Here is a tiny trained network, its code and every weight. The questions are about switching its units off for an input and a class, where a switched-off unit gives its printed mean instead of its output.

import numpy as np


def w(rows, s, z=0):
    codes = np.array(rows[::2]) - 128.0
    scale = np.full(codes.shape[1], s)
    scale[-1] = z or s
    return codes * scale


def f(y):
    return y / 2 * (1 + np.tanh(0.7978845608 * (y + 0.044715 * y**3)))


def log_softmax(a):
    a = a - a.max(-1, keepdims=True)
    return a - np.log(np.exp(a).sum(-1, keepdims=True))


def net(x, mask):
    res = np.array(x, float).reshape(1, 2) / 4 @ E
    y = f(res @ A[0][:, :-1].T + A[0][:, -1])
    res = res + np.where(mask, y, B[0][:, -1]) @ B[0][:, :-1]
    return log_softmax(res[-1] @ U[:, :-1].T + U[:, -1])


A, B = {}, {}
E = w([
[61,196,40,110,177],'x0',
[137,216,116,253,56],'x1',
],0.018)
A[0] = w([
[99,157,61,157,118,85],'N0',
[168,161,124,89,100,92],'N1',
[102,135,50,2,125,145],'N2',
[93,133,67,131,187,99],'N3',
[193,48,184,59,123,187],'N4',
[193,102,199,185,75,141],'N5',
[141,144,197,104,93,255],'N6',
],0.023,0.0084)
B[0] = w([
[93,193,61,227,123,197],'N0',
[136,137,129,149,91,127],'N1',
[201,166,231,14,116,236],'N2',
[108,192,112,67,207,193],'N3',
[24,52,5,194,125,254],'N4',
[239,115,216,117,145,232],'N5',
[110,11,121,110,75,184],'N6',
],0.027,0.035)
U = w([
[120,74,97,102,96,129],'0',
[251,104,212,140,107,28],'1',
[146,143,168,46,127,251],'2',
[130,224,69,171,119,13],'3',
],0.012,0.003)

Each question gives the input, the list of numbers given to net, and the class t.
The units are the neurons (one row each of A and B). Each row of codes is followed by its name. A weight is (code - 128) times the scale printed after its matrix; where a second scale follows, it is the last column's (A, B and U).
mask holds one flag per neuron, in row order. A switched-off neuron (its flag False) gives its mean, the last column of its row in B, instead of its output. The means were averaged over made-up inputs and are rounded, as every weight is.
A unit's drop is (log p(t) with every unit on - log p(t) with that unit switched off) / (log p(t) with every unit on - log p(t) with every unit switched off).
The circuit of an input: a set's keep is (log p(t) with only the set's units on - log p(t) with every unit switched off) / (log p(t) with every unit on - log p(t) with every unit switched off). Starting from all 7 units, units are removed one at a time, each time the one whose removal leaves the highest keep (on an exact tie, the one counted first), for as long as the keep stays at least 0.8.
circuit, biggest first: the units of the circuit, biggest drop first
top k neurons: the k neurons with the biggest drops, biggest first
drop when u is switched off: that unit's drop, to one decimal
input [8,-1], class 2: top neuron	N2
input [2,-1], class 2: circuit, biggest first	N5, N4
input [2,0], class 2: circuit, biggest first	N4, N5
input [0,1], class 1: top 2 neurons	N4, N0
input [-8,0], class 0: top 3 neurons	N4, N2, N6
input [7,1], class 3: top 3 neurons	N0, N5, N6
input [5,1], class 3: top 2 neurons	N0, N5
input [6,0], class 2: top 2 neurons	N2, N4
input [1,-3], class 2: top 2 neurons	N5, N2
input [-6,0], class 0: top 2 neurons	N4, N2
input [1,5], class 3: top 2 neurons	N2, N0
input [5,0], class 2: top 2 neurons	N4, N2
input [-5,-8], class 0: drop when N4 is switched off	0.1
input [-8,-2], class 0: circuit, biggest first	N4
input [7,-3], class 2: drop when N2 is switched off	0.3
input [2,1], class 3: drop when N2 is switched off	1.0
